Rows, then the matrix that takes each point to its nearest point in the smallest flat space through zero that holds them:
[[ 2.52  5.54  0.62  7.46  1.12  1.86]
 [ 3.18  1.93 -1.57  4.55  3.32 -1.21]]
Nearest-point matrix:
[ 0.22  0.05 -0.15  0.24  0.27 -0.15]
[ 0.05  0.37  0.14  0.40 -0.08  0.22]
[-0.15  0.14  0.18  0.00 -0.24  0.22]
[ 0.24  0.40  0.00  0.58  0.15  0.09]
[ 0.27 -0.08 -0.24  0.15  0.37 -0.27]
[-0.15  0.22  0.22  0.09 -0.27  0.27]

[[ 0.71  6.84  4.41  1.37  4.22  0.49]
 [-3.20  2.14  0.42  4.33  4.60 -0.17]]
Nearest-point matrix:
[ 0.34  0.15  0.19 -0.34 -0.22  0.04]
[ 0.15  0.57  0.39  0.01  0.26  0.05]
[ 0.19  0.39  0.29 -0.09  0.10  0.04]
[-0.34  0.01 -0.09  0.39  0.34 -0.03]
[-0.22  0.26  0.10  0.34  0.40  0.00]
[ 0.04  0.05  0.04 -0.03  0.00  0.01]

[[ 0.78 -8.24 -0.14 -4.88  7.09  3.55]]
Nearest-point matrix:
[ 0.00 -0.04  0.00 -0.02  0.04  0.02]
[-0.04  0.44  0.01  0.26 -0.38 -0.19]
[ 0.00  0.01  0.00  0.00 -0.01  0.00]
[-0.02  0.26  0.00  0.15 -0.22 -0.11]
[ 0.04 -0.38 -0.01 -0.22  0.32  0.16]
[ 0.02 -0.19  0.00 -0.11  0.16  0.08]

[[-5.34 -1.41 -2.67 -2.08 -7.31 -3.31]
 [-6.81  2.51 -0.30 -1.28 -1.00 -1.12]]
Nearest-point matrix:
[ 0.82 -0.32  0.02  0.15  0.09  0.12]
[-0.32  0.30  0.11  0.00  0.30  0.07]
[ 0.02  0.11  0.09  0.04  0.24  0.09]
[ 0.15  0.00  0.04  0.04  0.12  0.06]
[ 0.09  0.30  0.24  0.12  0.64  0.25]
[ 0.12  0.07  0.09  0.06  0.25  0.11]

[[-5.01 -4.11  3.48  8.50  3.13 -1.52]]
Nearest-point matrix:
[ 0.18  0.15 -0.13 -0.31 -0.11  0.05]
[ 0.15  0.12 -0.10 -0.25 -0.09  0.05]
[-0.13 -0.10  0.09  0.21  0.08 -0.04]
[-0.31 -0.25  0.21  0.52  0.19 -0.09]
[-0.11 -0.09  0.08  0.19  0.07 -0.03]
[ 0.05  0.05 -0.04 -0.09 -0.03  0.02]

[[-8.46  0.54 -7.18 -7.15  4.36  1.03]]
Nearest-point matrix:
[ 0.37 -0.02  0.31  0.31 -0.19 -0.04]
[-0.02  0.00 -0.02 -0.02  0.01  0.00]
[ 0.31 -0.02  0.26  0.26 -0.16 -0.04]
[ 0.31 -0.02  0.26  0.26 -0.16 -0.04]
[-0.19  0.01 -0.16 -0.16  0.10  0.02]
[-0.04  0.00 -0.04 -0.04  0.02  0.01]

[[ 6.40 -0.73  3.23 -5.30 -4.30  4.46]]
Nearest-point matrix:
[ 0.35 -0.04  0.17 -0.29 -0.23  0.24]
[-0.04  0.00 -0.02  0.03  0.03 -0.03]
[ 0.17 -0.02  0.09 -0.14 -0.12  0.12]
[-0.29  0.03 -0.14  0.24  0.19 -0.20]
[-0.23  0.03 -0.12  0.19  0.16 -0.16]
[ 0.24 -0.03  0.12 -0.20 -0.16  0.17]

[[-6.58  1.88 -0.75  1.14  2.88  3.72]]
Nearest-point matrix:
[ 0.61 -0.17  0.07 -0.11 -0.27 -0.35]
[-0.17  0.05 -0.02  0.03  0.08  0.10]
[ 0.07 -0.02  0.01 -0.01 -0.03 -0.04]
[-0.11  0.03 -0.01  0.02  0.05  0.06]
[-0.27  0.08 -0.03  0.05  0.12  0.15]
[-0.35  0.10 -0.04  0.06  0.15  0.20]

[[-0.59 -0.62  7.07  3.14 -1.02 -8.89]]
Nearest-point matrix:
[ 0.00  0.00 -0.03 -0.01  0.00  0.04]
[ 0.00  0.00 -0.03 -0.01  0.00  0.04]
[-0.03 -0.03  0.36  0.16 -0.05 -0.45]
[-0.01 -0.01  0.16  0.07 -0.02 -0.20]
[ 0.00  0.00 -0.05 -0.02  0.01  0.06]
[ 0.04  0.04 -0.45 -0.20  0.06  0.56]

[[-3.90  4.64 -5.43 -0.21 -3.69 -4.56]
 [-4.90  6.46 -2.42 -1.88 -4.41 -3.27]]
Nearest-point matrix:
[ 0.24 -0.33  0.02  0.13  0.21  0.11]
[-0.33  0.47  0.07 -0.21 -0.29 -0.09]
[ 0.02  0.07  0.68 -0.24  0.06  0.39]
[ 0.13 -0.21 -0.24  0.16  0.10 -0.08]
[ 0.21 -0.29  0.06  0.10  0.19  0.11]
[ 0.11 -0.09  0.39 -0.08  0.11  0.26]

[[ 0.11 -1.47  0.76 -6.76  2.57 -0.80]
 [ 0.00 -1.51  0.10 -5.49  3.00 -0.63]]
Nearest-point matrix:
[ 0.01  0.02  0.05 -0.04 -0.06 -0.01]
[ 0.02  0.10  0.11  0.11 -0.25  0.01]
[ 0.05  0.11  0.28 -0.24 -0.36 -0.04]
[-0.04  0.11 -0.24  0.90 -0.10  0.11]
[-0.06 -0.25 -0.36 -0.10  0.70  0.00]
[-0.01  0.01 -0.04  0.11  0.00  0.01]

[[-7.98 -0.45  2.75  5.09  8.68 -0.62]]
Nearest-point matrix:
[ 0.37  0.02 -0.13 -0.23 -0.40  0.03]
[ 0.02  0.00 -0.01 -0.01 -0.02  0.00]
[-0.13 -0.01  0.04  0.08  0.14 -0.01]
[-0.23 -0.01  0.08  0.15  0.26 -0.02]
[-0.40 -0.02  0.14  0.26  0.44 -0.03]
[ 0.03  0.00 -0.01 -0.02 -0.03  0.00]

[[ 1.22  3.37 -8.21 -7.64  1.98  1.76]]
Nearest-point matrix:
[ 0.01  0.03 -0.07 -0.06  0.02  0.01]
[ 0.03  0.08 -0.19 -0.18  0.05  0.04]
[-0.07 -0.19  0.46  0.43 -0.11 -0.10]
[-0.06 -0.18  0.43  0.40 -0.10 -0.09]
[ 0.02  0.05 -0.11 -0.10  0.03  0.02]
[ 0.01  0.04 -0.10 -0.09  0.02  0.02]

[[-0.75  2.21 -3.89  2.59 -6.83 -4.52]
 [ 4.08  3.87 -5.51  8.91 -0.56 -2.29]]
Nearest-point matrix:
[ 0.21  0.09 -0.10  0.30  0.24  0.07]
[ 0.09  0.11 -0.16  0.22 -0.07 -0.09]
[-0.10 -0.16  0.24 -0.31  0.17  0.16]
[ 0.30  0.22 -0.31  0.57  0.10 -0.07]
[ 0.24 -0.07  0.17  0.10  0.66  0.36]
[ 0.07 -0.09  0.16 -0.07  0.36  0.22]

[[-6.75 -2.44 -4.24 -1.36  5.49  0.68]]
Nearest-point matrix:
[ 0.45  0.16  0.28  0.09 -0.36 -0.05]
[ 0.16  0.06  0.10  0.03 -0.13 -0.02]
[ 0.28  0.10  0.18  0.06 -0.23 -0.03]
[ 0.09  0.03  0.06  0.02 -0.07 -0.01]
[-0.36 -0.13 -0.23 -0.07  0.30  0.04]
[-0.05 -0.02 -0.03 -0.01  0.04  0.00]

[[ 4.81 -1.46  4.46 -1.73 -8.41  2.22]]
Nearest-point matrix:
[ 0.19 -0.06  0.17 -0.07 -0.33  0.09]
[-0.06  0.02 -0.05  0.02  0.10 -0.03]
[ 0.17 -0.05  0.16 -0.06 -0.30  0.08]
[-0.07  0.02 -0.06  0.02  0.12 -0.03]
[-0.33  0.10 -0.30  0.12  0.57 -0.15]
[ 0.09 -0.03  0.08 -0.03 -0.15  0.04]

[[ 5.89  3.80 -6.32 -0.47 -0.96 -0.44]]
Nearest-point matrix:
[ 0.38  0.25 -0.41 -0.03 -0.06 -0.03]
[ 0.25  0.16 -0.27 -0.02 -0.04 -0.02]
[-0.41 -0.27  0.44  0.03  0.07  0.03]
[-0.03 -0.02  0.03  0.00  0.00  0.00]
[-0.06 -0.04  0.07  0.00  0.01  0.00]
[-0.03 -0.02  0.03  0.00  0.00  0.00]

[[ 2.22  6.80  0.46  0.90  2.74 -2.07]]
Nearest-point matrix:
[ 0.08  0.24  0.02  0.03  0.10 -0.07]
[ 0.24  0.72  0.05  0.10  0.29 -0.22]
[ 0.02  0.05  0.00  0.01  0.02 -0.01]
[ 0.03  0.10  0.01  0.01  0.04 -0.03]
[ 0.10  0.29  0.02  0.04  0.12 -0.09]
[-0.07 -0.22 -0.01 -0.03 -0.09  0.07]

[[ 3.67 -2.35 -3.55  8.78  5.32 -0.12]]
Nearest-point matrix:
[ 0.10 -0.06 -0.10  0.24  0.14  0.00]
[-0.06  0.04  0.06 -0.15 -0.09  0.00]
[-0.10  0.06  0.09 -0.23 -0.14  0.00]
[ 0.24 -0.15 -0.23  0.56  0.34 -0.01]
[ 0.14 -0.09 -0.14  0.34  0.21  0.00]
[ 0.00  0.00  0.00 -0.01  0.00  0.00]

[[-5.84  0.56 -0.08 -1.63  7.87  6.70]
 [-0.58 -4.03 -0.94  0.61  2.89  4.01]]
Nearest-point matrix:
[ 0.32 -0.27 -0.05  0.13 -0.31 -0.17]
[-0.27  0.72  0.15 -0.20  0.00 -0.26]
[-0.05  0.15  0.03 -0.04 -0.01 -0.07]
[ 0.13 -0.20 -0.04  0.07 -0.08  0.00]
[-0.31  0.00 -0.01 -0.08  0.43  0.38]
[-0.17 -0.26 -0.07  0.00  0.38  0.43]

[[-8.69 -6.64 -5.72 -7.77  8.57  0.52]]
Nearest-point matrix:
[ 0.26  0.20  0.17  0.24 -0.26 -0.02]
[ 0.20  0.15  0.13  0.18 -0.20 -0.01]
[ 0.17  0.13  0.11  0.16 -0.17 -0.01]
[ 0.24  0.18  0.16  0.21 -0.23 -0.01]
[-0.26 -0.20 -0.17 -0.23  0.26  0.02]
[-0.02 -0.01 -0.01 -0.01  0.02  0.00]

[[ 7.78  2.73 -1.75  0.46 -2.86  0.52]]
Nearest-point matrix:
[ 0.76  0.27 -0.17  0.04 -0.28  0.05]
[ 0.27  0.09 -0.06  0.02 -0.10  0.02]
[-0.17 -0.06  0.04 -0.01  0.06 -0.01]
[ 0.04  0.02 -0.01  0.00 -0.02  0.00]
[-0.28 -0.10  0.06 -0.02  0.10 -0.02]
[ 0.05  0.02 -0.01  0.00 -0.02  0.00]

[[ 3.97  3.37  2.89  8.52 -3.38 -5.79]]
Nearest-point matrix:
[ 0.10  0.09  0.07  0.22 -0.09 -0.15]
[ 0.09  0.07  0.06  0.19 -0.07 -0.13]
[ 0.07  0.06  0.05  0.16 -0.06 -0.11]
[ 0.22  0.19  0.16  0.47 -0.19 -0.32]
[-0.09 -0.07 -0.06 -0.19  0.07  0.13]
[-0.15 -0.13 -0.11 -0.32  0.13  0.22]

[[-6.02  0.32 -1.43 -7.76 -3.36 -4.25]]
Nearest-point matrix:
[ 0.28 -0.02  0.07  0.37  0.16  0.20]
[-0.02  0.00  0.00 -0.02 -0.01 -0.01]
[ 0.07  0.00  0.02  0.09  0.04  0.05]
[ 0.37 -0.02  0.09  0.47  0.20  0.26]
[ 0.16 -0.01  0.04  0.20  0.09  0.11]
[ 0.20 -0.01  0.05  0.26  0.11  0.14]

[[ 2.84  0.99 -2.65  2.73  4.34  0.06]
 [-1.19  3.91 -4.13 -8.11 -4.79 -2.24]]
Nearest-point matrix:
[ 0.20  0.11 -0.23  0.13  0.28 -0.02]
[ 0.11  0.23 -0.34 -0.21  0.03 -0.10]
[-0.23 -0.34  0.52  0.19 -0.18  0.13]
[ 0.13 -0.21  0.19  0.53  0.37  0.13]
[ 0.28  0.03 -0.18  0.37  0.47  0.04]
[-0.02 -0.10  0.13  0.13  0.04  0.05]

[[-0.94  4.65  0.03 -1.69 -0.12 -8.43]]
Nearest-point matrix:
[ 0.01 -0.05  0.00  0.02  0.00  0.08]
[-0.05  0.22  0.00 -0.08 -0.01 -0.41]
[ 0.00  0.00  0.00  0.00  0.00  0.00]
[ 0.02 -0.08  0.00  0.03  0.00  0.15]
[ 0.00 -0.01  0.00  0.00  0.00  0.01]
[ 0.08 -0.41  0.00  0.15  0.01  0.74]

[[-1.47  4.47  3.57  0.35 -0.52 -8.22]
 [-0.34 -2.66 -1.91 -1.25 -4.12  5.87]]
Nearest-point matrix:
[ 0.09 -0.07 -0.07  0.05  0.25  0.08]
[-0.07  0.20  0.16  0.01 -0.05 -0.35]
[-0.07  0.16  0.13  0.00 -0.08 -0.28]
[ 0.05  0.01  0.00  0.05  0.20 -0.06]
[ 0.25 -0.05 -0.08  0.20  0.86 -0.09]
[ 0.08 -0.35 -0.28 -0.06 -0.09  0.68]

[[-0.62 -6.91 -0.42  4.87  1.22 -1.85]]
Nearest-point matrix:
[ 0.00  0.06  0.00 -0.04 -0.01  0.01]
[ 0.06  0.62  0.04 -0.44 -0.11  0.17]
[ 0.00  0.04  0.00 -0.03 -0.01  0.01]
[-0.04 -0.44 -0.03  0.31  0.08 -0.12]
[-0.01 -0.11 -0.01  0.08  0.02 -0.03]
[ 0.01  0.17  0.01 -0.12 -0.03  0.04]

[[ 2.83 -7.40  7.40 -1.35 -8.71 -8.53]]
Nearest-point matrix:
[ 0.03 -0.08  0.08 -0.01 -0.09 -0.09]
[-0.08  0.20 -0.20  0.04  0.24  0.24]
[ 0.08 -0.20  0.20 -0.04 -0.24 -0.24]
[-0.01  0.04 -0.04  0.01  0.04  0.04]
[-0.09  0.24 -0.24  0.04  0.28  0.28]
[-0.09  0.24 -0.24  0.04  0.28  0.27]

[[ 6.84 -6.91  0.38 -3.25  4.73  2.61]
 [ 1.53 -2.68 -5.86  4.89  8.44  4.58]]
Nearest-point matrix:
[ 0.37 -0.36  0.10 -0.25  0.16  0.09]
[-0.36  0.36 -0.04  0.19 -0.22 -0.12]
[ 0.10 -0.04  0.28 -0.31 -0.27 -0.15]
[-0.25  0.19 -0.31  0.39  0.19  0.10]
[ 0.16 -0.22 -0.27  0.19  0.46  0.25]
[ 0.09 -0.12 -0.15  0.10  0.25  0.14]

[[ 7.00 -4.02 -6.73  4.68  3.50  2.80]
 [ 7.67 -4.27  3.55 -1.36 -3.74  3.45]]
Nearest-point matrix:
[ 0.65 -0.37 -0.02  0.08 -0.09  0.28]
[-0.37  0.21  0.02 -0.05  0.05 -0.16]
[-0.02  0.02  0.55 -0.33 -0.37  0.01]
[ 0.08 -0.05 -0.33  0.20  0.21  0.02]
[-0.09  0.05 -0.37  0.21  0.28 -0.05]
[ 0.28 -0.16  0.01  0.02 -0.05  0.12]
